Each row has a class, written after it.
[-14   2  10 -42  -2   0  -6 -17  33  15 -22  22  24  14  12  10  22  36
  16 -18  22   4  -4  16  -2  -3  22 -45 -16 -27   9 -16 -60 -28  -4  -2
 -22] | tamed
[-62 -23  17  -9 -53  15 -30 -16 -16   5  11  18   2  49  -9   0  28  25
   7 -16  16   0 -38  -6  10 -27 -26   8  10   9 -46   1  12  -4  19  16
 -20] | nusun
[-15 -18  38  41 -13  -6  12   2  34 -12  11  57 -22  29   3   7  31   6
   8 -11  27 -29  37 -24  12 -35  -2 -20  10 -18  17   2 -10  -7   5 -20
  16] | Kisi
[ 35   1  -3 -47  28  16   3 -14 -41  16  33  -7 -13  42 -37  27 -24  -6
  -5  13   5  -1 -29 -13  -3   1  -8  30  -3  19 -18  26  19 -24  12  -6
  30] | rudo
[-22  -2  17  14 -14  -8  -6 -11  13  24 -22  -4 -11  26  -7 -28  16  16
  33  34  -9   2 -17 -14  11   6   1  31 -10 -29  39  18 -17   5  13  -7
  15] | Nabug
[  0  29   0 -47   1  -8  15 -16  43   5 -24  14   9  25   6   1  31  23
  25   2  16   1   1   1   5  -9  16 -33 -16 -27  23 -13 -42 -28 -31 -20
  12] | Kisi
[ -8  21  11 -34 -14 -10   0  -6  18   2 -22   9   9  12  12   2  19  12
  20   6  18  13   1   3   4  -8   2 -26  -4 -21   9  -1 -42 -15 -19 -30
 -19] | Kisi
[-39  -7   6 -11 -43  25 -16  -3  -4  15  16  17  10  63  -1   1  14  13
   7 -16  19   4 -34  -3  35 -29 -41   0   2   6 -49   3   6  -5  15  41
 -42] | pake
[-53 -34   1   9 -25 -11 -16  14  16  42 -26   7   1  22   2 -26 -14  25
  34  26  -6   2 -24  -9  25  14  12  18   7 -43  10   7  -7  14   9 -12
  10] | rudo
[ 32  -7  -8  -9  -9  10   6  -7 -23   9  29  14  -9  37 -37  18  11  -1
   8 -20  -9  -1 -37 -21  16  -6 -28  32   0   4  -3  31  12 -30  17   6
  24] | fudun
[ 35  52 -46 -69 -49  32   7 -33  14  -5  70  43 -18  37 -72  33  25  38
 -15  53   7 -27 -73 -19  16  14   2   6 -17  -7 -17  46 -29 -32  -1  23
  24] | Nabug
[-30  12  19   0 -72 -10   0  20  22 -13   2  29 -16 -24 -20 -28   1   2
  44  -9  -6  13  -3  14 -15  24 -11   1 -25 -38  -7  45   0  11   1 -17
  -5] | fazo
[-46 -16  -3 -19 -52  16 -35  -3 -32   4  14  17  11  61   2  -1  27  29
  29 -14  18   1 -29  -1  44 -16 -29   2   2   5 -59 -13  -6   8  15  27
 -18] | toru
[  6  18   6  -9 -17 -16  -6 -21  30   2 -28  16  16  -9  11  -1  34  10
  14  13   7  11  10   6   7  -7   1 -35   5 -22  17 -24 -63 -11 -10 -29
 -39] | Kedes
[  7  -3  22  52   0  -6   6  12  21 -25  11  34   1  -1  10   7  23   1
   4 -32  25 -17  42 -20  32 -26  -9 -29  18 -22  18  16 -20  17   3 -21
  -8] | Kisi
[-67 -70 -33   3 -35  39 -22   2 -23   2  18  52 -17  55   8 -12  53  47
  21 -24  56  16 -36  18   8 -19 -52  26 -18  10 -68  24  37   5  19  10
 -11] | tamed
[  65  -17   29  -11   15   42  -22    2   49   -4    0  -33   20    9
  -32  -35   -8  -21   51   -1  -37  -24  -60   24  -26    5   -2   64
  -50  -14  -50 -114  -30  -45  -41   49   22] | rudo
[-40 -15   9  12 -23 -11 -11  -5   5  27 -27  18  -6  30 -15 -34  -2   8
  31  12  -4   4  -8 -24  21  -3   0   8  -2 -53  30  12 -16   5  -4  -9
  14] | toru
[ -4  13  -3 -35 -22 -11  -1 -16  19   2 -32   3   9   1  11   6  19  24
  26 -18   2   5   0   6  -2 -13  12 -24 -20 -26  21  -8 -31 -10 -20 -30
  -7] | fudun
[ 34 -24  34 -21  29  45   4 -17 -27  21  27  17 -10  59 -39  22  12  -7
 -27 -24   7  16 -15 -24   0 -22 -13  23  -4  24 -27  43   8  -5  11   1
  39] | dere
[-36   7  22  13 -72 -11   1  32  29  -6   5  -2  -2 -19 -17 -35   1   6
  59 -16 -22  19 -11  25  -6  26  -5   0  -9 -16 -21  35  20  19  11  -2
  12] | tamed
[-16   7  34  20 -92   8  14  23  30  -6   9  30 -15 -11 -17 -31  19  13
  35 -21  -6   8  -9   3 -33  18 -10  -3 -27 -16 -13  41  18  28   3 -28
   9] | fudun
[ 48   7 -26 -37  26  25  13 -17 -54  17  64 -47  -7  17 -49  21   5  -8
  -4   8  -5   0 -15 -23  -7  20  -4  28   4  20 -35   7  18 -68  11  13
  64] | Kisi
[ 35  -4 -17 -25   3  17   5 -11 -21  12  41  21 -14  36 -35  17   2 -13
 -15  -8   7  -4 -14 -22  11  -5 -14  23 -10  -3  -3  66  -1 -36  26  -8
  29] | nor
[-36  -7  -3   0  -4 -35  -3  -9  11  13 -10   8   2 -10 -13 -17   1  14
   1   2 -19 -11   2 -29 -13  -3   9  11  14 -34  27  29   9  15  17 -35
  17] | nusun
[-70 -74 -15 -31   4   8 -15  20   0  24  22  18   4  70  -1   4  22  51
  41  -5  26   7 -46 -11  37 -14 -39  19  20  -9 -36  -1  41 -46   9  18
 -14] | rudo
[-34 -31  -3   6 -65 -30 -35  -8  16  18  -6  11 -38  32 -14  -5  20   3
  17  -9 -16 -15 -29 -19  15  -6   5  31  -6 -26  19  52  10  11  20 -31
  24] | nusun
[-22  12  -6 -49  -4 -17 -10 -14   9 -11 -33  18  33   4  21  10   6  39
  19   1  37  33   3  13  -9  15   7 -23 -14 -24  -9   1 -50 -12 -13 -29
 -39] | fazo
[-43  -2  -2  26 -93  -5  -6  19  13  -9  16   4 -26 -18 -23 -24  33  10
  56  -6  -6  10  -4  12 -15  24  -5   7 -15 -34  -7  33   7  11   8 -11
  16] | tamed
[ 40   3 -10 -26  46  20  -4  -5 -26   5  43  25 -15  51 -23  -8  17  -8
 -31 -22   5  12 -13 -28   7   0 -35  22 -24  28 -10  59  17 -21  22  10
  17] | fazo
[ 25 -14 -11 -30  28  11  -5  -2 -26  18  27  24 -20  54 -36  13   4 -13
  -8   1  -9  -3 -19 -21  13  -5 -13  33 -10  16 -12  45  10 -14  11  12
  45] | toru
[-16 -21  -7  24 -12  -5   7   2  31 -12  13  51  -7 -12  14  12  31   9
  15 -19  26 -30  28  -3   8 -22   1 -15  -4 -34  11 -11 -13   8   8 -27
  -9] | rudo
[-51 -42  -3  20 -12 -23 -16  19  31  17  -8  27 -10  12 -23 -23  -9  23
   5 -14  -1 -11 -12 -27  31  -2  -3   3   2 -50  29  49   8   2  11   5
  -7] | fazo
[-46 -16 -11  16  -9 -16 -17 -15   4  19 -21  33 -11  -2  -4 -29 -21  20
  40  30  -3 -13  -5 -14  31  -1  -4  18  -7 -56  23  20 -27  12  15 -11
  14] | Nabug
[ 45 -14 -14 -33  21   3   4   4 -26  24  36 -38 -18  60 -39  19  11 -23
  -7  -6 -27   7 -34 -22   2  -1 -10  34  -7  27 -26  22  25 -43  11  24
  42] | tamed
[ -4   0  23   0 -80   0 -13  11  -8  11   8   3 -19 -13  -3 -16   2  10
  61 -19 -11   1 -14  12 -17  36 -15   3 -20 -44 -17  15   0  -2   8 -20
  -6] | pake
[ 21   3   0 -29   3  15   7 -11 -30   0  44  37 -18  51 -36  17   5 -13
 -28   5  -3  -9 -14 -27  -8 -15 -16  32  -4  24 -22  48  20 -14  26  -3
  32] | nor
[-26 -19  18  -6 -10 -15 -10   3  20  18  -9  27 -15  21 -17 -19   4  13
  19   2 -15  -2 -18 -13   7  14   3  13 -10 -17  22  30   3  13   6   0
  -5] | Kedes
[-47 -20  14 -19 -43 -22  -8  15   8  24 -13  16 -11  53 -11 -21  44  19
  23  -6 -14   5 -15 -32 -18   9  -3  19  -9 -33  18  33  -2  12  16 -24
   8] | nor
[-43 -11  57 -18 -32   4 -27  -3 -30   7  -1  16   3  50 -14 -20  -2  22
  23  -1   7 -13 -26  -1   5 -23 -22  28 -20  -4 -34   7   3 -13  19  17
 -38] | fazo
[-27 -10  13  30 -80  -6   2  20   8   0   2   1 -18  -5 -19 -28  13   8
  58 -20  -3  21  -9   8 -12  28  -9   0 -13 -38 -12  37  14  18   6 -23
  18] | tamed
[  2  19  -1 -24 -26   5  42   5   5  31 -38   2   4  13   4   4   8 -12
  15 -11  10  14 -22  24  27  -9  -1  -8 -37 -15   5  74  -2  30  -7  -6
 -39] | Kedes
[-10 -41   8  20 -38  -4 -11  16  58  -2  10  36 -14  68  23  -1  72  15
  22 -32  12   0 -23  -1  40   2 -17  20 -16  20   3  16  10   7  19  14
 -21] | Kedes
[  5 -33  19  39  -4   7  -2  12  37 -22  17  55 -11  16  10   3  34  16
  13 -31  16 -10  21 -13  21 -12  -8  -7   9 -22  29  21  -4 -12   9 -19
  15] | nor
[ -69  -71   -6   29 -110   11  -15   20  -23    7   29   64  -40   46
   -2   30   17   -6   56  -46   14   14  -19  -12   46   20   -6   31
  -15  -41  -49   61    6   45   34   13   -7] | Kedes
[-49 -25   3 -20 -50   6 -27  -5  -9   8  13   1   5  65   2 -11  12  24
  25 -18  20   2 -25  -1  30 -29 -27   0  -7   3 -53  -4   1  -5  25  20
 -26] | tamed
[-47 -24  39 -16 -73  11 -36 -14 -24  -1   6   5   0  55  -3  -3  19  16
  15 -17  10  -2 -30  -4   4 -25 -19   2   2   4 -47 -26   3 -12  16   3
 -31] | nor
[-19  10  36   6 -73   2  10   9  29  -5   3  21  -6 -19 -17 -27  -5   4
  46 -12   0  12   0  15 -12  21 -15   3 -14 -19 -12  28   3  20   9 -16
  14] | dere
[ 19  24   9 -40 -19   5  26 -22  43  18 -27  19  23  25  14 -12   5  25
  24  -1  29   2 -11   1  16   3   2 -23 -34 -41  20   0 -52 -19 -15 -14
 -11] | dere
[ 38  -6  -6 -27  31  26   9  -6 -22  20  34   2 -13  42 -38   6  -3  -1
 -15   3  -4  -8 -31 -10  -3   0 -15  29  -8  18 -24  53  11 -24  22   8
  32] | seka
[ 42   3 -12 -32  27   7  13 -18 -45  17  20   7  -8  17 -27   8   8  -1
  -4 -24 -14  16 -28 -11 -16  12 -35  39   3  26  18  31  28 -13  36 -15
  34] | fudun
[-35 -37   0  28 -21  -9 -22   8   7  32 -30  29 -12  24  -8 -39   9  22
  28   3  -3  -4  -8 -16  16  11   1  12  -9 -45  18  25 -10  29   3 -19
  30] | toru
[ 30   2 -16 -33  10  23   3 -15 -58  -1  57   0 -19  25 -35  37  -9 -14
 -14   1  -3   8 -22 -19   3   7  -9  25   8  12 -29  55   7 -27  23   3
  19] | seka
[ -8   8 -14 -50 -22  -2  -1 -14  24  15 -15  13   2   9   9  15  26  17
  15  13  24   0 -16  16   2 -12  13 -22 -22 -27   6   5 -31 -24 -18 -34
 -24] | rudo
[ -6  19  36  14 -60   9  19  18  27   4   8   6  -5  -8  -8 -26   4   3
  48  -8 -10  -7  -3  18 -12  13  -6  14 -27 -26  -6  39  23   9   6  -6
   1] | pake
[ -9 -20   6  38 -14   0   2   3  44 -20  12  71 -13  17  10  -6  39  15
   6 -31  30 -26  38 -16  19 -29 -13 -20 -17 -35  11   8 -28   2   9  -9
  -3] | fazo
[ -8  19   7 -17  -4  19  27 -19  43  20 -30  37  13  25  14  10  19  22
   2   1  27  22  12   8  -2 -15   9 -48   0 -23  12  -2 -29  -2 -19 -16
   6] | pake
[-10  22  -8 -41   2 -15  -3 -17  43   2 -31  20  25   1   7  -3  -1   8
  24  -3  30  10   4  12   0 -14   2 -29 -23 -33  10   5 -50  -6 -17 -38
 -29] | rudo
[-19  -4  26  23 -26  -2 -16  -4  12  36 -21 -15  -5  29  -4 -27   7  -5
  16  -6 -20   9  -6 -13   8   4  16  13 -19 -23  13  32   1  10   2  -7
  15] | pake
[-22 -13  27   6 -42 -10  10  32  24  -7  -7  19  -9 -25 -11 -26 -11   9
  41   0   1  16   2  16 -23  19 -17   9 -13 -32 -13  39  13   1   0 -24
  -6] | fazo
[-29 -21  22  20 -19 -24 -21  -6  20   9 -21  -7 -13  40  -9 -36  -8  17
  29   3   9  -8  10 -27  10  -7   3  29   1 -26  26  19   2  26  13 -40
  32] | Kisi
[ -5 -22   3  26  12  -4   8  -6  45 -23   8  38 -10   3   9  16  38   0
 -12 -26  14 -16  23 -25   2 -39 -10 -17  15 -20  31 -12  -8 -11  -7  -9
  -5] | nusun
[ -3  36  12 -26   5 -28  19 -18  69  -1 -41   8  17  21  -2 -11   5  12
  25  32  23   0  22  -3   4 -33   1 -33   7 -29  35 -23 -53 -34 -30 -35
   6] | Kisi
[ 12  27  22  46 -22 -15  27  18  50 -35  42  70  -7   3   5   3  35 -11
  16 -18  20 -32  63 -33   4   0  -6 -20  -1 -25  22  10 -44  11  21  -9
  12] | Kisi
[ -21   15   31   37 -100   11   13   13   27    1    5   10    0  -10
  -27  -21    1    0   41    6   -8   11  -17   10  -19   16  -10    6
    1  -33  -36   11    9   20   -3   -7    3] | pake
[-53 -17  20 -31 -58  18 -30  -6  -8   6  16  20   6  73   1  -8  20  21
   6 -14  13  11 -33  -5  22 -23 -27   1   5  19 -48   2   6  -9  26  18
 -23] | nor
[-25  16  31   8 -52   0  12  12  27  -7  11  28  -8 -18 -17 -23  -4   5
  45  10  -5   4  -8   9  -7  13 -16   2 -13 -24  -7  37  -2  16  13  -5
  -2] | Nabug
[-21   6  10  13 -72 -13   4  23  20  -6  12   1  -8 -12 -18 -32   1   7
  50 -17  -6  13 -10  10  -7  25 -12   1 -16 -27 -13  47  17  17  12 -16
   3] | tamed
[  4 -15  -7  51  -2   6 -11 -11   9 -30  17  37  -6 -13   8   3  25   2
   7 -26  18 -18  38 -11  18 -25 -11  -6  13 -32   5   7 -36  21  20 -27
  -2] | seka
[ 15 -12 -17  22 -14  -6  -4 -12  67 -20   8  69   0 -35  10 -10  25   7
  -7   0  22 -43  24   9  15 -31   4 -18 -13 -35  12  -8 -34 -11  -5 -32
 -13] | toru
[  1 -11  22  36   2  -4   6   4  63 -21  16  77 -12  11  26 -16  44  20
  12 -42  25 -29  27  -8  23 -11 -12 -28  -1 -11  35  -6  -7  -1  14 -15
   8] | Kisi
[-76 -15  30 -21 -35  16 -33   3  -8  15  19  28  15  65  -4  -7   8  27
   8  -6  30  -4 -23   0  28 -31 -33  -6   8  26 -50   7   4  10  37  28
 -44] | rudo
[-49  -2  30   0 -64 -13   9  27   7   1   8  13 -15 -28 -12 -27   3  13
  65 -46 -19  -1   4  22 -10  19  10 -16 -29 -37 -11  58  34  23  14 -15
  13] | tamed
[-16  -1  23  20 -65   2  -4  16  19  -1   7  22 -12 -19 -17 -29  21   4
  48 -10  -6  -8  -1  18  -5  19  -1  11 -22 -27  -2  35   3  11   9 -15
  16] | toru
[-35   5  33  13 -87  23   2  19  28   2  10  22 -12 -22 -36 -31  -6  16
  41  11   4   4 -20  15 -23  16  -5 -11  -7 -37 -22  21   6  27  -6 -22
   2] | rudo
[-41  -2  40 -20 -37  25 -23 -34 -17   1   9  28   1  57   0   5  15  16
   5   0  25  -5 -30   5  26 -43 -19   0 -13  21 -45   0  -8   1  23  19
 -35] | Nabug
[-20  24  27  32 -46  -5  -3  -1   3   3 -22   9  10 -37  -4 -71 -30 -18
  54  -7 -11  32   3  18  14  16 -22   4  -8 -36  11  34   4  25   8 -33
   3] | toru
[-16   9  36   7 -83 -14   4  16  13  -2  -4  14 -12  -4  -6 -20  -5   3
  48 -17 -11   9   0  11   4  20   8  -8 -21 -35 -17  39   5  17   7 -30
  10] | fazo
[-40 -28  15 -18 -40  17 -27  -2  16  14  23  26  -6  68 -10  -5   6  13
  12 -12  29 -21 -22   0  27 -38 -27  -1 -14  14 -53   6   5  -2  24  13
 -14] | rudo
[ 21  21   9 -66  38 -10   6  -3  40   1  -7  39   7  23  20  -9  37  23
  -8 -26  -3   6   5   8  -7  -8   3 -38 -31  11   4  13  -9 -19 -10 -23
   1] | fazo
[  4 -32   1  46 -13  -3  -7  11   6 -18   9  29  -1 -12  13  13  38  24
  21 -50   8 -23  30 -21  11 -10   1 -14  -6 -35   9  -3 -18   7   1 -20
   2] | fudun
[ 23 -13 -65 -32  -4  -8 -31  15  95 -35  40  18 -34 -22 -18 -54 -13  -9
  31 -22 -22   1   5 -13   8   5 -46  19  -9 -44  26  26 -20  10   8 -26
  21] | seka
[-57 -20  20 -39 -61  28 -17  -6  -3  -4  21  13   3  53 -11  -2  11  29
  22  -3  20  14 -34  -2  14 -17 -25  16  -4   8 -57 -12  11   0   2  29
 -19] | dere
[-51 -28  12  -1 -28 -11 -15  -2  19  28 -22  25  -8  21  -8 -34   0  28
  32   0  -3   4 -10 -17  11  11  -7  16  -4 -37  22  14  -8  18  11  -8
  22] | dere
